[[117 115 124 145 127 155 124 127 124 152 121 133 124]
 [110 151 105 128 114 139 128 131 138 142 129 133 157]
 [105 129 123 157 125 135 139 128 148 133 127 117 135]
 [132 116 138 132 133 138 124 126 122 139 114 129 120]]
=>
[[110 151 105 128 114 139 128 131 138 142 129 133 157]
 [105 129 123 157 125 135 139 128 148 133 127 117 135]
 [132 116 138 132 133 138 124 126 122 139 114 129 120]
 [117 115 124 145 127 155 124 127 124 152 121 133 124]]

[[141 102 126]
 [146 148 152]
 [143 126 137]]
=>
[[146 148 152]
 [143 126 137]
 [141 102 126]]

[[144 128 140 133]
 [121 140 139 128]
 [115 145 140 116]
 [134 107 106 133]
 [124 119 132 130]]
=>
[[115 145 140 116]
 [121 140 139 128]
 [144 128 140 133]
 [124 119 132 130]
 [134 107 106 133]]

[[126 110]
 [153 126]
 [154 118]
 [119 134]
 [148 128]
 [125 146]
 [122 139]
 [125 135]
 [139 142]
 [131 120]
 [140 125]]
=>
[[125 146]
 [139 142]
 [122 139]
 [125 135]
 [119 134]
 [148 128]
 [153 126]
 [140 125]
 [131 120]
 [154 118]
 [126 110]]

[[128 107 134 116 112 124 122 118 129 120 125]
 [126 136 118 135 132 137 140 145 122 143 132]
 [130 123 130 125 125 126 126 127 117 125 127]
 [130  99 126 103 100 127 128 116 121 138 122]
 [127 126 117 128 122 121 123 136 107 144 125]]
=>
[[126 136 118 135 132 137 140 145 122 143 132]
 [127 126 117 128 122 121 123 136 107 144 125]
 [130 123 130 125 125 126 126 127 117 125 127]
 [128 107 134 116 112 124 122 118 129 120 125]
 [130  99 126 103 100 127 128 116 121 138 122]]

[[157 152]
 [153 155]]
=>
[[153 155]
 [157 152]]
---
[[112 154 126 141 122 130 133 125 135 121 113 121 142 129]
 [128 114 120 124 104 125 122 132 150 132 142 132 123 142]]
=>
[[142 129 112 154 126 141 122 130 133 125 135 121 113 121]
 [123 142 128 114 120 124 104 125 122 132 150 132 142 132]]

[[128 129 126 128 127 129 129 127 128 127]
 [123 137 103 127 135 115 126 105 133 133]
 [129 122 141 128 126 133 127 140 128 127]
 [127 129 122 128 129 126 128 123 129 129]
 [128 128 126 128 130 125 127 125 128 130]
 [129 127 132 128 129 127 127 131 127 129]
 [127 131 121 128 130 124 127 121 128 130]]
=>
[[128 127 128 129 126 128 127 129 129 127]
 [133 133 123 137 103 127 135 115 126 105]
 [128 127 129 122 141 128 126 133 127 140]
 [129 129 127 129 122 128 129 126 128 123]
 [128 130 128 128 126 128 130 125 127 125]
 [127 129 129 127 132 128 129 127 127 131]
 [128 130 127 131 121 128 130 124 127 121]]

[[145 128 123 123 120 122 128 123 123]
 [119 126 132 131 131 132 129 129 131]
 [132 122 127 127 126 126 128 119 128]
 [136 122 125 126 126 125 128 128 128]
 [121 141 133 130 131 146 128 141 132]
 [142 125 125 125 124 125 128 126 126]
 [103 121 135 135 142 152 129 128 140]
 [128 141 130 127 128 131 128 142 128]
 [131 130 127 127 127 128 128 132 127]
 [127 130 133 129 130 137 128 139 130]]
=>
[[123 123 145 128 123 123 120 122 128]
 [129 131 119 126 132 131 131 132 129]
 [119 128 132 122 127 127 126 126 128]
 [128 128 136 122 125 126 126 125 128]
 [141 132 121 141 133 130 131 146 128]
 [126 126 142 125 125 125 124 125 128]
 [128 140 103 121 135 135 142 152 129]
 [142 128 128 141 130 127 128 131 128]
 [132 127 131 130 127 127 127 128 128]
 [139 130 127 130 133 129 130 137 128]]

[[113 133 119]
 [103 144 122]
 [115 136 123]
 [129 128 127]
 [129 126 126]
 [118 131 120]]
=>
[[133 119 113]
 [144 122 103]
 [136 123 115]
 [128 127 129]
 [126 126 129]
 [131 120 118]]

[[128 129 128 129 128]
 [119 105 137 109 139]
 [117  99 139 105 142]
 [119 105 136 110 139]
 [124 117 132 119 134]]
=>
[[129 128 128 129 128]
 [109 139 119 105 137]
 [105 142 117  99 139]
 [110 139 119 105 136]
 [119 134 124 117 132]]

[[134 123 119 119 121 120 122 132 121 117 135 119 130 128 119 119]
 [118 143 150 150 146 148 145 121 146 152 116 150 124 131 149 149]
 [129 127 127 127 127 127 127 129 127 126 129 127 128 128 127 127]
 [131 125 123 123 124 124 125 130 124 122 132 123 129 128 123 123]
 [123 135 139 139 138 139 136 125 137 142 122 139 127 130 140 140]
 [129 127 127 127 127 127 127 129 127 126 129 127 128 128 127 127]]
=>
[[119 119 134 123 119 119 121 120 122 132 121 117 135 119 130 128]
 [149 149 118 143 150 150 146 148 145 121 146 152 116 150 124 131]
 [127 127 129 127 127 127 127 127 127 129 127 126 129 127 128 128]
 [123 123 131 125 123 123 124 124 125 130 124 122 132 123 129 128]
 [140 140 123 135 139 139 138 139 136 125 137 142 122 139 127 130]
 [127 127 129 127 127 127 127 127 127 129 127 126 129 127 128 128]]

[[106 144 145 119 137 135]
 [100 147 146 115 138 141]]
=>
[[137 135 106 144 145 119]
 [138 141 100 147 146 115]]

[[122 126 126 127 149 125 126 124]
 [137 138 137 133 120 118 135 138]
 [137 141 142 136 133 107 138 142]
 [129 128 135 132 115 135 134 135]
 [135 125 142 136 145 132 136 141]]
=>
[[126 124 122 126 126 127 149 125]
 [135 138 137 138 137 133 120 118]
 [138 142 137 141 142 136 133 107]
 [134 135 129 128 135 132 115 135]
 [136 141 135 125 142 136 145 132]]

[[128 122 151]
 [128 122 151]
 [128 121 151]
 [127 131 112]]
=>
[[122 151 128]
 [122 151 128]
 [121 151 128]
 [131 112 127]]
---
[[142 125 137 113]
 [141 144 123 121]
 [130 134 125 103]]
=>
[[141 144 123]
 [130 134 125]]

[[121 128 101]
 [141 128 134]
 [134 104 137]]
=>
[[141 128 134]
 [134 104 137]]

[[127 129 128 133]
 [132 129 125 130]
 [126 125 135 102]]
=>
[[132 129 125]
 [126 125 135]]

[[146 120 136]
 [131 149 119]
 [107 131 130]
 [147 114 131]
 [107 150 134]]
=>
[[131 149 119]
 [107 131 130]]

[[144 144 152 154]
 [130 150 148 137]
 [135 135 153 148]
 [146 152 149 149]]
=>
[[130 150 148]
 [135 135 153]]

[[123 142 127 121]
 [127 125 127 127]
 [129 121 128 129]
 [127 152 130 130]]
=>
[[127 125 127]
 [129 121 128]]
